Below are the code and all the weights of a small trained network. Each question names an input and a target symbol and asks about switching units off, where a switched-off unit gives its printed mean instead of its output.

import numpy as np


def w(rows, s, z=0):
    codes = np.array(rows[::2]) - 128.0
    scale = np.full(codes.shape[1], s)
    scale[-1] = z or s
    return codes * scale


def norm(h):
    return h / np.sqrt((h * h).mean(-1, keepdims=True) + 1e-5)


def f(y):
    return y / 2 * (1 + np.tanh(0.7978845608 * (y + 0.044715 * y**3)))


def softmax(a):
    e = np.exp(a - a.max(-1, keepdims=True))
    return e / e.sum(-1, keepdims=True)


def log_softmax(a):
    a = a - a.max(-1, keepdims=True)
    return a - np.log(np.exp(a).sum(-1, keepdims=True))


def net(x, mask):
    ids = ['ΓΠαεθω'.index(c) for c in x.split()]
    T = len(ids)
    res = E[ids] + P[:T]
    u = 0
    for l in range(2):
        q, k, v = (norm(res) @ M[l].T for M in (Q, K, V))
        z = softmax(np.where(np.tri(T) > 0, q @ k.T / 3**0.5, -1e9)) @ v
        res = res + np.where(mask[u], z, O[l][:, -1]) @ O[l][:, :-1]
        u += 1
        y = f(norm(res) @ A[l][:, :-1].T + A[l][:, -1])
        res = res + np.where(mask[u : u + 4], y, B[l][:, -1]) @ B[l][:, :-1]
        u += 4
    return log_softmax(norm(res)[-1] @ U[:, :-1].T + U[:, -1])


Q, K, V, O, A, B = {}, {}, {}, {}, {}, {}
E = w([
[173,206,74,110,113],'Γ',
[140,208,74,183,152],'Π',
[18,232,115,252,64],'α',
[115,88,157,43,87],'ε',
[82,181,108,141,8],'θ',
[144,201,227,145,130],'ω',
],0.013)
P = w([
[63,180,91,78,254],'0',
[87,222,158,118,123],'1',
[110,133,146,121,99],'2',
[146,117,132,137,80],'3',
[170,99,131,160,60],'4',
[131,124,138,156,74],'5',
],0.008)
Q[0] = w([
[164,125,35,32,225],'0.h0',
[172,101,89,170,233],'0.h0',
[78,5,215,68,112],'0.h0',
],0.017)
K[0] = w([
[116,137,61,21,131],'0.h0',
[70,146,130,17,124],'0.h0',
[240,86,126,171,6],'0.h0',
],0.017)
V[0] = w([
[104,126,174,247,192],'0.h0',
[252,201,130,37,128],'0.h0',
[141,193,30,108,106],'0.h0',
],0.013)
O[0] = w([
[191,197,172,171,129,166],'0.h0',
[131,142,71,7,141,240],'0.h0',
[185,59,80,134,74,254],'0.h0',
],0.012,0.0076)
A[0] = w([
[134,115,248,50,73,109],'0.n0',
[215,98,244,143,231,2],'0.n1',
[204,81,184,21,183,87],'0.n2',
[62,146,145,114,42,157],'0.n3',
],0.017,0.0042)
B[0] = w([
[212,146,179,164,125,203],'0.n0',
[175,67,154,4,175,183],'0.n1',
[102,179,49,144,75,253],'0.n2',
[108,82,120,159,144,175],'0.n3',
],0.02,0.0066)
Q[1] = w([
[162,11,68,185,159],'1.h0',
[251,253,78,57,186],'1.h0',
[117,113,9,90,193],'1.h0',
],0.014)
K[1] = w([
[133,32,50,172,120],'1.h0',
[174,128,127,116,243],'1.h0',
[119,91,79,8,134],'1.h0',
],0.018)
V[1] = w([
[100,97,135,177,75],'1.h0',
[156,183,107,188,139],'1.h0',
[103,94,162,110,5],'1.h0',
],0.017)
O[1] = w([
[150,194,142,29,98,1],'1.h0',
[198,88,76,117,192,251],'1.h0',
[56,190,172,2,72,118],'1.h0',
],0.009,0.0035)
A[1] = w([
[5,91,146,118,164,72],'1.n0',
[128,161,157,124,83,62],'1.n1',
[186,170,206,91,186,97],'1.n2',
[52,214,160,236,123,7],'1.n3',
],0.034,0.0016)
B[1] = w([
[9,122,144,194,175,139],'1.n0',
[139,92,158,156,159,153],'1.n1',
[137,151,155,52,255,250],'1.n2',
[160,234,169,133,35,218],'1.n3',
],0.031,0.017)
U = w([
[89,134,10,58,92,39],'Γ',
[189,93,70,251,157,88],'Π',
[150,157,148,75,229,153],'α',
[2,109,130,191,140,249],'ε',
[135,31,200,124,84,115],'θ',
[141,240,161,189,81,152],'ω',
],0.0084,0.0017)

Each question gives the input, a string of symbols that net reads in full, and the target symbol t.
The units are the heads (3 rows each of Q, K, V and O) and the neurons (one row each of A and B). Each row of codes is followed by its name. A weight is (code - 128) times the scale printed after its matrix; where a second scale follows, it is the last column's (O, A, B and U).
mask holds one flag per unit, layer by layer, with each layer's heads first. A switched-off unit (its flag False) gives its mean, the last column of its rows in O or B, instead of its output. The means were averaged over made-up inputs and are rounded, as every weight is.
A unit's drop is (log p(t) with every unit on - log p(t) with that unit switched off) / (log p(t) with every unit on - log p(t) with every unit switched off).
The circuit of an input: a set's keep is (log p(t) with only the set's units on - log p(t) with every unit switched off) / (log p(t) with every unit on - log p(t) with every unit switched off). Starting from all 10 units, units are removed one at a time, each time the one whose removal leaves the highest keep (on an exact tie, the one counted first), for as long as the keep stays at least 0.8.
circuit, biggest first: the units of the circuit, biggest drop first
most important unit: the unit with the biggest drop
top k neurons: the k neurons with the biggest drops, biggest first
top k neurons in layer l: the k neurons of layer l with the biggest drops, biggest first
drop when u is switched off: that unit's drop, to one decimal
input θ θ Γ Γ Π, target θ: most important unit	0.h0
input Γ Π α θ Γ Γ, target Γ: circuit, biggest first	[0.h0, 1.n2, 1.n3]
input α ω Γ ω Γ ε, target Γ: top 2 neurons	[1.n2, 1.n3]
input Γ Γ α Γ Π ε, target Π: top 4 neurons	[0.n2, 1.n2, 1.n3, 1.n1]
input Π ω Γ Γ, target Π: top 2 neurons	[1.n2, 1.n3]
input θ Γ ω Π ω Γ, target θ: top 3 neurons in layer 1	[1.n2, 1.n3, 1.n1]
input ε ω Γ ε, target Γ: circuit, biggest first	[0.h0, 1.n2]
input ω ω Γ Γ, target ω: circuit, biggest first	[0.n1, 0.h0, 1.h0, 1.n3]
input Γ Γ ω ε, target ω: top 2 neurons in layer 0	[0.n2, 0.n1]
input θ Γ ε ε, target ε: drop when 1.n0 is switched off	0.2
input ε Γ Γ ω Π, target ε: drop when 1.n0 is switched off	0.1
input ω Γ ω Γ Π Π, target ω: drop when 1.n1 is switched off	0.0
input θ ε Γ θ, target ε: drop when 0.h0 is switched off	0.4
